Below are the code and all the weights of a small trained network. Each question names an input and a class and asks about switching units off, where a switched-off unit gives its printed mean instead of its output.

import numpy as np


def w(rows, s, z=0):
    codes = np.array(rows[::2]) - 128.0
    scale = np.full(codes.shape[1], s)
    scale[-1] = z or s
    return codes * scale


def f(y):
    return y / 2 * (1 + np.tanh(0.7978845608 * (y + 0.044715 * y**3)))


def log_softmax(a):
    a = a - a.max(-1, keepdims=True)
    return a - np.log(np.exp(a).sum(-1, keepdims=True))


def net(x, mask):
    res = np.array(x, float).reshape(1, 8) / 4 @ E
    y = f(res @ A[0][:, :-1].T + A[0][:, -1])
    res = res + np.where(mask, y, B[0][:, -1]) @ B[0][:, :-1]
    return log_softmax(res[-1] @ U[:, :-1].T + U[:, -1])


A, B = {}, {}
E = w([
[214,133,163,159,120,217,25],'x0',
[186,109,68,128,218,67,81],'x1',
[116,39,50,69,60,116,85],'x2',
[128,181,120,51,97,87,146],'x3',
[161,137,185,182,102,2,82],'x4',
[14,85,132,201,172,136,97],'x5',
[125,102,130,116,171,123,171],'x6',
[59,183,45,131,69,85,151],'x7',
],0.0083)
A[0] = w([
[130,131,165,173,130,81,108,126],'neuron 0',
[122,155,117,81,156,54,100,146],'neuron 1',
[113,217,16,117,82,32,134,141],'neuron 2',
[168,149,107,105,80,193,182,125],'neuron 3',
[177,170,208,122,166,197,94,150],'neuron 4',
[145,94,148,220,154,32,80,156],'neuron 5',
[72,81,124,99,91,48,195,253],'neuron 6',
[106,94,121,114,43,137,135,174],'neuron 7',
[97,116,83,210,108,174,180,181],'neuron 8',
[173,254,142,119,142,118,128,170],'neuron 9',
[190,54,106,67,56,161,70,163],'neuron 10',
[205,153,151,138,86,135,119,154],'neuron 11',
[69,111,91,144,219,123,225,186],'neuron 12',
[188,98,96,141,120,186,108,137],'neuron 13',
[110,169,32,164,63,78,159,130],'neuron 14',
],0.0099,0.0059)
B[0] = w([
[140,131,154,183,108,106,119,168],'neuron 0',
[208,70,177,113,91,56,185,178],'neuron 1',
[69,95,233,76,72,81,78,243],'neuron 2',
[103,179,110,125,95,132,144,194],'neuron 3',
[172,165,137,136,145,163,124,233],'neuron 4',
[127,124,163,254,144,50,130,223],'neuron 5',
[48,85,49,140,113,85,174,251],'neuron 6',
[91,122,59,179,62,113,134,187],'neuron 7',
[53,121,82,145,138,203,70,192],'neuron 8',
[155,144,162,134,135,139,199,206],'neuron 9',
[162,147,56,95,103,68,78,234],'neuron 10',
[152,196,169,158,61,137,120,190],'neuron 11',
[42,118,143,99,186,122,157,227],'neuron 12',
[212,138,66,74,139,124,105,191],'neuron 13',
[88,111,190,95,114,174,135,208],'neuron 14',
],0.0092,0.011)
U = w([
[135,111,199,254,146,69,96,114],'0',
[64,136,161,123,226,218,116,121],'1',
[23,130,116,149,56,196,98,155],'2',
[178,28,89,155,123,154,19,101],'3',
[184,203,94,58,33,138,107,85],'4',
[104,50,228,60,89,62,157,34],'5',
[130,255,217,126,90,240,155,129],'6',
[113,49,112,148,99,88,178,252],'7',
],0.0077,0.0037)

Each question gives the input, the list of numbers given to net, and the class t.
The units are the neurons (one row each of A and B). Each row of codes is followed by its name. A weight is (code - 128) times the scale printed after its matrix; where a second scale follows, it is the last column's (A, B and U).
mask holds one flag per neuron, in row order. A switched-off neuron (its flag False) gives its mean, the last column of its row in B, instead of its output. The means were averaged over made-up inputs and are rounded, as every weight is.
A unit's drop is (log p(t) with every unit on - log p(t) with that unit switched off) / (log p(t) with every unit on - log p(t) with every unit switched off).
The circuit of an input: a set's keep is (log p(t) with only the set's units on - log p(t) with every unit switched off) / (log p(t) with every unit on - log p(t) with every unit switched off). Starting from the 12 units with the biggest drops (on a tie, the unit counted first), units are removed one at a time, each time the one whose removal leaves the highest keep (on an exact tie, the one counted first), for as long as the keep stays at least 0.8.
circuit, biggest first: the units of the circuit, biggest drop first
top k neurons: the k neurons with the biggest drops, biggest first
drop when u is switched off: that unit's drop, to one decimal
input [5,5,8,4,0,-1,7,3], class 4: circuit, biggest first : neuron 10
input [6,2,-5,8,-1,6,3,-8], class 6: circuit, biggest first : neuron 4; neuron 6
input [3,-5,0,-2,-7,-7,8,-5], class 4: circuit, biggest first : neuron 10; neuron 13
input [2,-2,-8,1,1,2,8,-3], class 6: circuit, biggest first : neuron 6; neuron 4
input [-8,-4,-3,-4,1,0,-6,-3], class 2: circuit, biggest first : neuron 1; neuron 8
input [-2,-7,2,-2,0,-3,-4,-3], class 4: circuit, biggest first : neuron 12; neuron 5
input [-5,-4,5,-3,2,-4,5,-8], class 7: circuit, biggest first : neuron 2; neuron 6
input [-1,-6,0,-3,-6,-8,3,-7], class 4: circuit, biggest first : neuron 10; neuron 13
input [-5,-4,-5,-5,3,1,8,-5], class 1: circuit, biggest first : neuron 12; neuron 1
input [0,0,5,-6,4,-5,-3,-7], class 4: circuit, biggest first : neuron 10; neuron 11
input [-1,3,4,0,-4,-3,6,-3], class 4: circuit, biggest first : neuron 5; neuron 10
input [1,-8,2,-7,-6,0,-1,-8], class 4: circuit, biggest first : neuron 13; neuron 10; neuron 5
input [-6,-2,-2,8,-5,8,2,-4], class 1: circuit, biggest first : neuron 12; neuron 2
input [-4,-3,-1,1,-5,-6,6,5], class 2: top neuron : neuron 3
input [-1,4,6,-8,6,-8,-5,4], class 5: top 2 neurons : neuron 2; neuron 14
input [7,3,-6,-7,-3,3,-1,6], class 1: top 2 neurons : neuron 8; neuron 10
input [-8,5,7,-6,1,0,-4,2], class 5: top 3 neurons : neuron 2; neuron 14; neuron 1
input [5,-1,5,7,4,-4,5,5], class 5: drop when neuron 13 is switched off : 0.2
input [2,-6,-6,8,3,-8,6,8], class 5: drop when neuron 8 is switched off : 0.2
input [2,6,1,7,4,-3,1,6], class 5: drop when neuron 0 is switched off : 0.0
input [4,-4,1,-2,-1,4,-3,0], class 3: top neuron : neuron 12
